Below are the code and all the weights of a small trained network. Each question names an input and a target symbol and asks about switching units off, where a switched-off unit gives its printed mean instead of its output.

import numpy as np


def w(rows, s, z=0):
    codes = np.array(rows[::2]) - 128.0
    scale = np.full(codes.shape[1], s)
    scale[-1] = z or s
    return codes * scale


def f(y):
    return y / 2 * (1 + np.tanh(0.7978845608 * (y + 0.044715 * y**3)))


def softmax(a):
    e = np.exp(a - a.max(-1, keepdims=True))
    return e / e.sum(-1, keepdims=True)


def log_softmax(a):
    a = a - a.max(-1, keepdims=True)
    return a - np.log(np.exp(a).sum(-1, keepdims=True))


def net(x, mask):
    ids = ['αβγδηλμξπστφψω'.index(c) for c in x.split()]
    T = len(ids)
    res = E[ids] + P[:T]
    u = 0
    for l in range(2):
        q, k, v = (res @ M[l].T for M in (Q, K, V))
        z = softmax(np.where(np.tri(T) > 0, q @ k.T / 3**0.5, -1e9)) @ v
        res = res + np.where(mask[u], z, O[l][:, -1]) @ O[l][:, :-1]
        u += 1
        y = f(res @ A[l][:, :-1].T + A[l][:, -1])
        res = res + np.where(mask[u : u + 4], y, B[l][:, -1]) @ B[l][:, :-1]
        u += 4
    return log_softmax(res[-1] @ U[:, :-1].T + U[:, -1])


Q, K, V, O, A, B = {}, {}, {}, {}, {}, {}
E = w([
[153,130,81],'α',
[138,255,143],'β',
[230,87,114],'γ',
[161,150,166],'δ',
[150,131,112],'η',
[157,143,134],'λ',
[160,141,179],'μ',
[109,91,137],'ξ',
[141,118,140],'π',
[132,112,114],'σ',
[118,104,122],'τ',
[169,161,132],'φ',
[144,114,160],'ψ',
[149,114,191],'ω',
],0.022)
P = w([
[254,60,46],'0',
[183,144,91],'1',
[211,125,79],'2',
[113,155,119],'3',
[128,152,77],'4',
[61,137,74],'5',
[81,163,62],'6',
[86,174,58],'7',
[62,162,60],'8',
],0.0065)
Q[0] = w([
[151,118,63],'0.h0',
[39,90,221],'0.h0',
[223,254,182],'0.h0',
],0.0067)
K[0] = w([
[152,104,101],'0.h0',
[53,175,144],'0.h0',
[254,80,178],'0.h0',
],0.012)
V[0] = w([
[38,82,176],'0.h0',
[2,186,127],'0.h0',
[142,170,98],'0.h0',
],0.0033)
O[0] = w([
[184,133,75,43],'0.h0',
[255,164,193,1],'0.h0',
[124,135,187,139],'0.h0',
],0.0058,0.0033)
A[0] = w([
[249,58,114,162],'0.n0',
[99,254,191,31],'0.n1',
[121,117,40,130],'0.n2',
[46,189,105,250],'0.n3',
],0.0085,0.002)
B[0] = w([
[113,94,11,241],'0.n0',
[143,20,69,191],'0.n1',
[2,140,186,202],'0.n2',
[170,140,239,249],'0.n3',
],0.0091,0.002)
Q[1] = w([
[60,223,254],'1.h0',
[159,174,201],'1.h0',
[115,58,166],'1.h0',
],0.013)
K[1] = w([
[65,246,248],'1.h0',
[90,159,108],'1.h0',
[178,144,91],'1.h0',
],0.017)
V[1] = w([
[5,155,91],'1.h0',
[88,67,216],'1.h0',
[108,29,151],'1.h0',
],0.017)
O[1] = w([
[175,47,201,156],'1.h0',
[224,187,93,1],'1.h0',
[193,112,8,197],'1.h0',
],0.017,0.0041)
A[1] = w([
[57,32,55,155],'1.n0',
[235,71,214,56],'1.n1',
[2,177,102,212],'1.n2',
[10,206,109,249],'1.n3',
],0.0072,0.0019)
B[1] = w([
[106,212,176,254],'1.n0',
[70,154,63,170],'1.n1',
[198,178,170,203],'1.n2',
[254,91,121,198],'1.n3',
],0.0086,0.0091)
U = w([
[150,2,189,98],'α',
[230,155,177,3],'β',
[41,231,126,24],'γ',
[195,160,163,45],'δ',
[129,79,174,132],'η',
[160,132,191,110],'λ',
[179,187,132,141],'μ',
[197,62,94,237],'ξ',
[122,140,120,216],'π',
[154,59,131,150],'σ',
[168,62,112,155],'τ',
[183,137,236,200],'φ',
[125,169,103,118],'ψ',
[149,197,79,159],'ω',
],0.0083,0.0046)

Each question gives the input, a string of symbols that net reads in full, and the target symbol t.
The units are the heads (3 rows each of Q, K, V and O) and the neurons (one row each of A and B). Each row of codes is followed by its name. A weight is (code - 128) times the scale printed after its matrix; where a second scale follows, it is the last column's (O, A, B and U).
mask holds one flag per unit, layer by layer, with each layer's heads first. A switched-off unit (its flag False) gives its mean, the last column of its rows in O or B, instead of its output. The means were averaged over made-up inputs and are rounded, as every weight is.
A unit's drop is (log p(t) with every unit on - log p(t) with that unit switched off) / (log p(t) with every unit on - log p(t) with every unit switched off).
The circuit of an input: a set's keep is (log p(t) with only the set's units on - log p(t) with every unit switched off) / (log p(t) with every unit on - log p(t) with every unit switched off). Starting from all 10 units, units are removed one at a time, each time the one whose removal leaves the highest keep (on an exact tie, the one counted first), for as long as the keep stays at least 0.8.
units of the circuit, in order: the units of the circuit, biggest drop first
unit that matters most: the unit with the biggest drop
top k neurons: the k neurons with the biggest drops, biggest first
k most important neurons of layer l: the k neurons of layer l with the biggest drops, biggest first
input φ μ α, target φ: units of the circuit, in order -> 1.h0, 1.n2, 1.n3, 0.n1
input ξ α λ, target ξ: 2 most important neurons of layer 0 -> 0.n2, 0.n0
input ξ φ μ, target ξ: units of the circuit, in order -> 1.h0, 0.n0, 0.n3
input η γ ω ω τ ξ, target ξ: units of the circuit, in order -> 1.h0, 0.n0, 1.n0, 0.n3
input α ξ σ, target α: units of the circuit, in order -> 1.h0, 0.n0
input ξ ξ τ, target ξ: units of the circuit, in order -> 1.h0
input γ α τ ξ, target ξ: units of the circuit, in order -> 1.h0, 0.n1, 0.n0
input φ φ φ ω φ γ, target γ: units of the circuit, in order -> 1.n0, 1.h0
input ω η η, target ω: 2 most important neurons of layer 0 -> 0.n0, 0.n2
input μ β φ λ α, target φ: 2 most important neurons of layer 0 -> 0.n1, 0.n2
input ξ μ π, target ξ: units of the circuit, in order -> 1.h0, 0.n0
input ξ δ λ φ η φ φ, target φ: units of the circuit, in order -> 1.h0, 0.n0, 1.n3
input τ τ ξ ω δ, target ξ: units of the circuit, in order -> 1.h0, 0.n2, 0.n1, 1.n0
input φ λ φ β π, target φ: top 2 neurons -> 1.n2, 0.n2
input ξ τ μ, target ξ: top 2 neurons -> 0.n2, 0.n0
input ξ σ φ, target ξ: top 2 neurons -> 0.n2, 0.n0
input ω α ω, target ω: top 3 neurons -> 0.n2, 0.n0, 0.n3
input α ω ω, target α: unit that matters most -> 0.n0
input φ σ τ, target φ: 3 most important neurons of layer 1 -> 1.n2, 1.n0, 1.n3
input ω δ λ, target ω: most important neuron of layer 0 -> 0.n0
input φ λ φ, target φ: 3 most important neurons of layer 0 -> 0.n0, 0.n3, 0.n1
input ξ α ω, target ξ: 3 most important neurons of layer 0 -> 0.n2, 0.n0, 0.n3
input φ π ξ, target φ: 3 most important neurons of layer 1 -> 1.n2, 1.n0, 1.n3
input φ ω π, target φ: 3 most important neurons of layer 1 -> 1.n2, 1.n3, 1.n0
input π ω λ δ σ φ φ λ, target φ: 2 most important neurons of layer 1 -> 1.n1, 1.n2
input ω ξ α, target ω: units of the circuit, in order -> 0.n2, 1.h0
input φ φ τ, target φ: 3 most important neurons of layer 1 -> 1.n2, 1.n3, 1.n0
input φ λ λ, target φ: 3 most important neurons of layer 0 -> 0.n0, 0.n3, 0.n1
input σ φ φ β, target φ: unit that matters most -> 0.n3
input λ φ λ β, target φ: top 3 neurons -> 0.n3, 1.n2, 0.n0
